Below are the code and all the weights of a small trained network. Each question names an input and a target symbol and asks about switching units off, where a switched-off unit gives its printed mean instead of its output.

import numpy as np


def w(rows, s, z=0):
    codes = np.array(rows[::2]) - 128.0
    scale = np.full(codes.shape[1], s)
    scale[-1] = z or s
    return codes * scale


def norm(h):
    return h / np.sqrt((h * h).mean(-1, keepdims=True) + 1e-5)


def f(y):
    return y / 2 * (1 + np.tanh(0.7978845608 * (y + 0.044715 * y**3)))


def softmax(a):
    e = np.exp(a - a.max(-1, keepdims=True))
    return e / e.sum(-1, keepdims=True)


def log_softmax(a):
    a = a - a.max(-1, keepdims=True)
    return a - np.log(np.exp(a).sum(-1, keepdims=True))


def net(x, mask):
    ids = ['Δαβζθμτ'.index(c) for c in x.split()]
    T = len(ids)
    res = E[ids] + P[:T]
    u = 0
    for l in range(3):
        r = norm(res)
        for j in range(3):
            rows = slice(2 * j, 2 * j + 2)
            q, k, v = (r @ M[l][rows].T for M in (Q, K, V))
            z = softmax(np.where(np.tri(T) > 0, q @ k.T / 2**0.5, -1e9)) @ v
            o = O[l][rows]
            res = res + np.where(mask[u + j], z, o[:, -1]) @ o[:, :-1]
        u += 3
        y = f(norm(res) @ A[l][:, :-1].T + A[l][:, -1])
        res = res + np.where(mask[u : u + 4], y, B[l][:, -1]) @ B[l][:, :-1]
        u += 4
    return log_softmax(norm(res)[-1] @ U[:, :-1].T + U[:, -1])


Q, K, V, O, A, B = {}, {}, {}, {}, {}, {}
E = w([
[105,88,191],'Δ',
[76,101,126],'α',
[119,154,78],'β',
[171,74,137],'ζ',
[24,170,132],'θ',
[160,175,111],'μ',
[87,3,150],'τ',
],0.02)
P = w([
[69,1,68],'0',
[123,74,49],'1',
[170,158,132],'2',
[151,164,85],'3',
[153,144,100],'4',
[152,152,83],'5',
[150,131,94],'6',
],0.0058)
Q[0] = w([
[165,96,229],'L0H0',
[211,112,139],'L0H0',
[165,9,18],'L0H1',
[196,76,149],'L0H1',
[95,196,223],'L0H2',
[144,119,131],'L0H2',
],0.013)
K[0] = w([
[112,48,189],'L0H0',
[168,110,176],'L0H0',
[149,5,113],'L0H1',
[131,97,53],'L0H1',
[66,56,192],'L0H2',
[137,130,144],'L0H2',
],0.017)
V[0] = w([
[191,212,181],'L0H0',
[241,38,186],'L0H0',
[126,89,254],'L0H1',
[168,183,203],'L0H1',
[76,41,147],'L0H2',
[76,46,41],'L0H2',
],0.0076)
O[0] = w([
[134,108,93,70],'L0H0',
[254,126,174,191],'L0H0',
[85,122,80,32],'L0H1',
[120,169,110,18],'L0H1',
[134,165,167,117],'L0H2',
[74,116,183,253],'L0H2',
],0.011,0.0021)
A[0] = w([
[174,108,86,66],'L0N0',
[118,9,109,66],'L0N1',
[233,160,129,170],'L0N2',
[171,157,83,254],'L0N3',
],0.014,0.00086)
B[0] = w([
[163,173,141,171],'L0N0',
[245,93,77,202],'L0N1',
[51,143,143,255],'L0N2',
[172,245,119,191],'L0N3',
],0.012,0.0071)
Q[1] = w([
[205,110,96],'L1H0',
[107,20,195],'L1H0',
[64,106,138],'L1H1',
[156,157,254],'L1H1',
[33,148,106],'L1H2',
[206,110,142],'L1H2',
],0.017)
K[1] = w([
[179,43,70],'L1H0',
[37,48,233],'L1H0',
[165,81,72],'L1H1',
[109,254,93],'L1H1',
[109,175,34],'L1H2',
[144,123,191],'L1H2',
],0.014)
V[1] = w([
[105,107,157],'L1H0',
[55,168,254],'L1H0',
[193,124,17],'L1H1',
[70,77,188],'L1H1',
[47,206,166],'L1H2',
[67,95,161],'L1H2',
],0.0077)
O[1] = w([
[181,104,123,102],'L1H0',
[198,17,148,94],'L1H0',
[127,191,2,103],'L1H1',
[93,117,167,83],'L1H1',
[48,79,120,8],'L1H2',
[138,86,168,118],'L1H2',
],0.008,0.0012)
A[1] = w([
[243,56,125,255],'L1N0',
[155,87,6,75],'L1N1',
[128,224,182,68],'L1N2',
[77,166,216,9],'L1N3',
],0.011,0.00098)
B[1] = w([
[99,249,152,253],'L1N0',
[193,46,58,159],'L1N1',
[136,125,38,196],'L1N2',
[215,96,79,158],'L1N3',
],0.011,0.0064)
Q[2] = w([
[171,7,68],'L2H0',
[211,78,107],'L2H0',
[32,131,127],'L2H1',
[115,123,164],'L2H1',
[159,213,215],'L2H2',
[29,144,191],'L2H2',
],0.014)
K[2] = w([
[195,28,138],'L2H0',
[191,65,183],'L2H0',
[119,152,25],'L2H1',
[136,151,109],'L2H1',
[127,253,68],'L2H2',
[104,184,115],'L2H2',
],0.02)
V[2] = w([
[20,254,84],'L2H0',
[193,103,76],'L2H0',
[43,108,150],'L2H1',
[132,43,59],'L2H1',
[125,150,140],'L2H2',
[33,170,241],'L2H2',
],0.0088)
O[2] = w([
[156,19,250,252],'L2H0',
[126,106,61,141],'L2H0',
[95,204,90,78],'L2H1',
[212,194,143,12],'L2H1',
[171,143,128,148],'L2H2',
[255,75,148,105],'L2H2',
],0.0065,0.004)
A[2] = w([
[111,169,176,126],'L2N0',
[192,1,149,252],'L2N1',
[165,149,132,84],'L2N2',
[112,135,82,107],'L2N3',
],0.015,0.0023)
B[2] = w([
[43,38,113,220],'L2N0',
[139,142,7,253],'L2N1',
[129,186,169,179],'L2N2',
[163,94,88,176],'L2N3',
],0.014,0.0041)
U = w([
[195,10,137,77],'Δ',
[80,46,84,151],'α',
[117,81,69,5],'β',
[175,142,206,92],'ζ',
[39,60,163,192],'θ',
[44,200,86,1],'μ',
[195,170,70,222],'τ',
],0.012,0.0043)

Each question gives the input, a string of symbols that net reads in full, and the target symbol t.
The units are the heads (2 rows each of Q, K, V and O) and the neurons (one row each of A and B). Each row of codes is followed by its name. A weight is (code - 128) times the scale printed after its matrix; where a second scale follows, it is the last column's (O, A, B and U).
mask holds one flag per unit, layer by layer, with each layer's heads first. A switched-off unit (its flag False) gives its mean, the last column of its rows in O or B, instead of its output. The means were averaged over made-up inputs and are rounded, as every weight is.
A unit's drop is (log p(t) with every unit on - log p(t) with that unit switched off) / (log p(t) with every unit on - log p(t) with every unit switched off).
unit that matters most: the unit with the biggest drop
top k neurons: the k neurons with the biggest drops, biggest first
k most important neurons of layer l: the k neurons of layer l with the biggest drops, biggest first
heads that matter: for each layer, one digit per head in row order, 1 if its drop is at least 0.15 and else 0, layers parted by /
input τ μ ζ ζ α, target τ: unit that matters most	L0H2
input μ ζ α ζ μ, target μ: top 3 neurons	(L1N2, L0N3, L0N2)
input ζ μ Δ ζ, target θ: top 3 neurons	(L0N1, L1N0, L0N2)
input μ Δ β, target θ: heads that matter	101 / 110 / 000
input β β θ, target θ: heads that matter	100 / 000 / 010
input μ θ μ, target μ: top 2 neurons	(L0N3, L1N2)
input ζ β β ζ ζ ζ, target ζ: heads that matter	100 / 000 / 000
input μ τ Δ μ Δ, target Δ: 2 most important neurons of layer 1	(L1N0, L1N1)
input α μ Δ β, target θ: heads that matter	111 / 110 / 100
input μ Δ μ θ, target α: 3 most important neurons of layer 0	(L0N2, L0N3, L0N0)
input μ Δ ζ, target θ: top 2 neurons	(L1N0, L2N0)
input μ μ ζ ζ, target ζ: 2 most important neurons of layer 0	(L0N2, L0N1)
input θ τ β Δ α θ, target θ: top 2 neurons	(L0N1, L1N1)
input μ ζ β, target α: unit that matters most	L0H0
input α μ θ Δ θ, target α: 2 most important neurons of layer 0	(L0N3, L0N1)
input θ μ μ ζ μ α, target τ: 2 most important neurons of layer 0	(L0N1, L0N2)
input α μ μ Δ, target Δ: 2 most important neurons of layer 1	(L1N1, L1N2)
input μ β θ μ τ, target τ: 2 most important neurons of layer 0	(L0N1, L0N2)
